Below are the code and all the weights of a small trained network. Each question names an input and a target symbol and asks about switching units off, where a switched-off unit gives its printed mean instead of its output.

import numpy as np


def w(rows, s, z=0):
    codes = np.array(rows[::2]) - 128.0
    scale = np.full(codes.shape[1], s)
    scale[-1] = z or s
    return codes * scale


def f(y):
    return np.maximum(y, 0)


def softmax(a):
    e = np.exp(a - a.max(-1, keepdims=True))
    return e / e.sum(-1, keepdims=True)


def log_softmax(a):
    a = a - a.max(-1, keepdims=True)
    return a - np.log(np.exp(a).sum(-1, keepdims=True))


def net(x, mask):
    ids = ['αγεζθμξπτψω'.index(c) for c in x.split()]
    T = len(ids)
    res = E[ids] + P[:T]
    u = 0
    for l in range(2):
        q, k, v = (res @ M[l].T for M in (Q, K, V))
        z = softmax(np.where(np.tri(T) > 0, q @ k.T / 4**0.5, -1e9)) @ v
        res = res + np.where(mask[u], z, O[l][:, -1]) @ O[l][:, :-1]
        u += 1
        y = f(res @ A[l][:, :-1].T + A[l][:, -1])
        res = res + np.where(mask[u : u + 8], y, B[l][:, -1]) @ B[l][:, :-1]
        u += 8
    return log_softmax(res[-1] @ U[:, :-1].T + U[:, -1])


Q, K, V, O, A, B = {}, {}, {}, {}, {}, {}
E = w([
[167,146,103,144,171,144,126,181,109,122,127],'α',
[67,79,137,185,81,181,118,158,115,168,46],'γ',
[155,123,146,195,189,144,87,166,13,77,82],'ε',
[196,225,76,100,179,118,175,189,82,100,132],'ζ',
[172,135,109,224,238,95,192,194,142,122,51],'θ',
[129,240,104,70,117,111,234,81,55,130,146],'μ',
[49,167,78,111,166,183,224,137,181,139,94],'ξ',
[118,119,178,32,166,166,182,168,101,78,212],'π',
[38,71,189,94,114,201,222,107,181,194,22],'τ',
[85,89,49,47,142,135,40,109,118,150,187],'ψ',
[57,245,115,148,93,33,90,172,178,173,83],'ω',
],0.012)
P = w([
[100,223,141,254,151,177,68,133,161,210,225],'0',
[90,182,138,220,149,209,77,108,114,192,137],'1',
[93,158,98,153,171,194,60,157,99,194,128],'2',
[114,175,134,124,165,211,63,191,109,159,87],'3',
[98,135,95,91,137,152,100,165,116,191,168],'4',
[77,121,94,175,168,133,96,159,131,141,86],'5',
[141,147,134,128,104,128,58,113,146,155,101],'6',
[95,152,99,126,161,148,109,162,127,68,68],'7',
[129,159,62,86,130,165,177,149,156,109,63],'8',
[115,121,109,89,107,99,151,102,138,118,93],'9',
[140,130,86,55,105,134,175,119,163,94,79],'10',
[118,148,97,49,106,69,166,87,173,103,123],'11',
[141,151,119,69,80,112,152,121,153,81,44],'12',
[125,161,60,56,76,62,187,95,169,94,133],'13',
],0.0068)
Q[0] = w([
[170,80,163,159,108,120,153,136,147,130,101],'0.h0',
[81,202,76,34,200,224,107,81,119,201,92],'0.h0',
[156,22,253,162,40,34,32,65,80,61,169],'0.h0',
[170,5,152,146,98,131,135,163,122,83,175],'0.h0',
],0.0048)
K[0] = w([
[91,70,153,154,244,89,170,80,126,122,141],'0.h0',
[71,139,125,2,54,126,106,106,196,113,95],'0.h0',
[128,91,168,166,123,203,69,142,94,129,179],'0.h0',
[145,149,161,152,196,166,170,132,91,141,171],'0.h0',
],0.005)
V[0] = w([
[204,61,134,80,128,129,51,68,158,26,123],'0.h0',
[30,198,96,90,75,43,154,120,181,170,79],'0.h0',
[92,152,179,251,118,127,12,141,195,128,140],'0.h0',
[68,178,69,62,70,186,94,128,118,92,254],'0.h0',
],0.0049)
O[0] = w([
[81,41,17,129,15,79,130,176,211,173,141,2],'0.h0',
[29,61,209,16,180,77,109,91,56,92,142,231],'0.h0',
[176,176,151,34,162,130,147,199,111,204,137,167],'0.h0',
[174,243,144,32,143,118,62,5,1,186,222,136],'0.h0',
],0.006,0.0071)
A[0] = w([
[121,70,69,86,236,135,213,104,79,107,131,208],'0.n0',
[116,119,113,91,222,37,254,97,124,85,37,83],'0.n1',
[107,8,183,112,97,178,148,73,139,131,54,167],'0.n2',
[51,122,125,88,159,172,104,130,206,170,55,165],'0.n3',
[132,148,121,65,150,98,196,91,22,80,178,188],'0.n4',
[87,131,177,14,102,127,177,119,92,135,185,84],'0.n5',
[141,187,115,156,153,79,100,109,53,156,108,254],'0.n6',
[129,85,242,119,86,44,138,146,211,116,107,164],'0.n7',
],0.0051,0.0022)
B[0] = w([
[114,122,203,146,212,116,84,87,169,119,108,227],'0.n0',
[186,149,96,129,103,102,140,215,81,101,89,247],'0.n1',
[69,139,191,236,106,147,123,77,233,118,198,148],'0.n2',
[57,41,55,165,132,138,94,145,112,43,152,185],'0.n3',
[212,174,161,206,146,179,115,125,41,101,2,254],'0.n4',
[98,115,154,95,90,188,119,177,58,83,133,216],'0.n5',
[63,158,176,151,133,112,71,113,107,176,48,241],'0.n6',
[148,157,149,132,40,94,193,131,23,86,143,150],'0.n7',
],0.0051,0.008)
Q[1] = w([
[81,107,82,97,113,143,111,103,144,170,254],'1.h0',
[121,116,170,140,173,162,132,142,90,74,91],'1.h0',
[179,63,72,140,60,114,146,79,157,127,182],'1.h0',
[49,140,152,160,177,101,84,169,136,83,83],'1.h0',
],0.0072)
K[1] = w([
[60,178,174,186,167,144,40,223,147,211,173],'1.h0',
[93,62,124,79,114,85,107,127,169,19,82],'1.h0',
[186,73,151,229,166,226,147,101,69,213,51],'1.h0',
[111,171,145,79,32,1,155,115,132,60,128],'1.h0',
],0.0059)
V[1] = w([
[157,125,205,134,109,124,184,144,173,141,130],'1.h0',
[154,86,107,116,178,175,158,171,136,86,149],'1.h0',
[170,52,206,94,115,253,95,92,125,100,148],'1.h0',
[42,114,80,85,79,149,122,110,182,89,170],'1.h0',
],0.0063)
O[1] = w([
[125,75,133,167,136,115,158,195,107,89,241,79],'1.h0',
[218,254,104,221,163,170,187,106,162,158,122,50],'1.h0',
[78,154,47,147,182,62,100,108,19,69,191,63],'1.h0',
[170,140,140,97,217,68,213,117,64,191,105,1],'1.h0',
],0.0066,0.0087)
A[1] = w([
[119,81,166,162,72,51,144,17,205,147,126,179],'1.n0',
[93,194,137,77,111,23,34,166,192,246,31,162],'1.n1',
[247,129,160,126,217,36,105,119,73,145,95,144],'1.n2',
[153,87,90,13,133,154,49,111,92,129,220,253],'1.n3',
[162,15,220,170,254,185,36,33,124,181,138,151],'1.n4',
[99,148,98,153,165,93,51,131,190,178,114,167],'1.n5',
[160,40,162,211,177,55,200,163,251,91,106,115],'1.n6',
[144,185,193,154,248,140,118,47,74,133,99,138],'1.n7',
],0.004,0.0029)
B[1] = w([
[96,135,100,152,239,167,252,87,129,203,148,136],'1.n0',
[150,100,120,118,151,143,176,112,89,122,133,254],'1.n1',
[39,141,152,131,138,169,216,87,159,178,165,174],'1.n2',
[97,118,198,254,175,150,221,78,136,113,57,161],'1.n3',
[46,233,158,24,76,134,171,183,153,140,108,197],'1.n4',
[159,116,190,117,184,145,159,47,177,165,137,163],'1.n5',
[161,113,77,55,48,113,118,171,98,89,66,156],'1.n6',
[125,171,143,140,102,131,172,153,213,151,156,251],'1.n7',
],0.007,0.0079)
U = w([
[160,131,115,179,176,121,109,133,74,61,177,158],'α',
[160,131,103,108,107,143,134,172,118,188,169,37],'γ',
[173,101,89,126,126,95,113,137,62,116,71,180],'ε',
[157,86,101,185,231,164,153,31,86,147,10,224],'ζ',
[141,83,164,1,107,144,176,197,106,207,101,117],'θ',
[60,122,92,180,158,76,217,176,74,131,173,70],'μ',
[173,99,92,149,144,182,98,159,74,172,125,2],'ξ',
[98,185,168,172,162,182,175,101,246,167,122,234],'π',
[185,151,81,85,99,168,94,128,147,149,151,60],'τ',
[178,120,89,160,79,164,97,193,150,132,108,16],'ψ',
[140,162,47,112,4,52,12,172,43,16,77,102],'ω',
],0.0043,0.0022)

Each question gives the input, a string of symbols that net reads in full, and the target symbol t.
The units are the heads (4 rows each of Q, K, V and O) and the neurons (one row each of A and B). Each row of codes is followed by its name. A weight is (code - 128) times the scale printed after its matrix; where a second scale follows, it is the last column's (O, A, B and U).
mask holds one flag per unit, layer by layer, with each layer's heads first. A switched-off unit (its flag False) gives its mean, the last column of its rows in O or B, instead of its output. The means were averaged over made-up inputs and are rounded, as every weight is.
A unit's drop is (log p(t) with every unit on - log p(t) with that unit switched off) / (log p(t) with every unit on - log p(t) with every unit switched off).
The circuit of an input: a set's keep is (log p(t) with only the set's units on - log p(t) with every unit switched off) / (log p(t) with every unit on - log p(t) with every unit switched off). Starting from the 12 units with the biggest drops (on a tie, the unit counted first), units are removed one at a time, each time the one whose removal leaves the highest keep (on an exact tie, the one counted first), for as long as the keep stays at least 0.8.
circuit, biggest first: the units of the circuit, biggest drop first
most important unit: the unit with the biggest drop
k most important neurons: the k neurons with the biggest drops, biggest first
top k neurons in layer l: the k neurons of layer l with the biggest drops, biggest first
drop of u: that unit's drop, to one decimal
input ω ω α, target θ: 2 most important neurons => 1.n4; 0.n6
input θ ω α μ ξ ω ζ ε, target θ: 3 most important neurons => 0.n4; 1.n4; 0.n0
input ξ ω α ω ξ ψ, target π: circuit, biggest first => 1.n3; 1.n4; 0.n1
input ε ξ γ ψ, target π: circuit, biggest first => 1.n3; 1.n4
input ω π μ θ μ ψ ω μ ε ε μ, target ω: circuit, biggest first => 1.h0; 0.n4; 0.h0; 0.n5
input ω τ ω ε, target θ: circuit, biggest first => 1.n4; 1.h0
input ω ψ α ξ μ θ ω, target θ: circuit, biggest first => 1.h0; 0.n4
input θ θ ψ ε, target π: most important unit => 1.h0
input α α ω ω θ τ ω ζ, target θ: 3 most important neurons => 0.n4; 0.n0; 0.n2
input ω ω ω θ ξ ζ, target π: top 2 neurons in layer 0 => 0.n3; 0.n6
input γ ω θ π ε ζ θ ω ζ ζ μ μ π θ, target ω: top 2 neurons in layer 0 => 0.n4; 0.n1
input ζ θ ψ π τ θ ω ω θ, target θ: 3 most important neurons => 1.n6; 0.n0; 0.n4
input ξ π α, target π: top 2 neurons in layer 0 => 0.n1; 0.n5
input ζ θ ψ ε ξ ω θ μ γ ε ψ, target ζ: 2 most important neurons => 1.n3; 1.n7
input ω ω γ ω α ζ ψ ω, target θ: top neuron in layer 0 => 0.n4
input ξ ω ω θ α ξ θ α μ ω θ μ θ, target ω: top 2 neurons in layer 0 => 0.n1; 0.n4
input ζ μ μ ε, target ω: top 2 neurons in layer 0 => 0.n4; 0.n0
input ε α ξ ζ, target π: 3 most important neurons => 1.n7; 1.n2; 0.n3
input ψ μ τ α, target π: top 2 neurons in layer 0 => 0.n1; 0.n4
input ω ξ ω ψ ω ω π ω τ ω ω ω ω θ, target θ: top neuron in layer 0 => 0.n0
input π μ γ ω ω μ μ μ θ τ τ, target μ: drop of 0.n3 => 0.1
input ζ ξ θ, target π: drop of 1.n5 => 0.1
input ζ θ ε ω ξ μ μ α ξ ξ γ ψ, target ζ: drop of 1.n3 => 0.8
input ξ τ ω θ θ ζ τ θ, target μ: drop of 0.n6 => 0.2
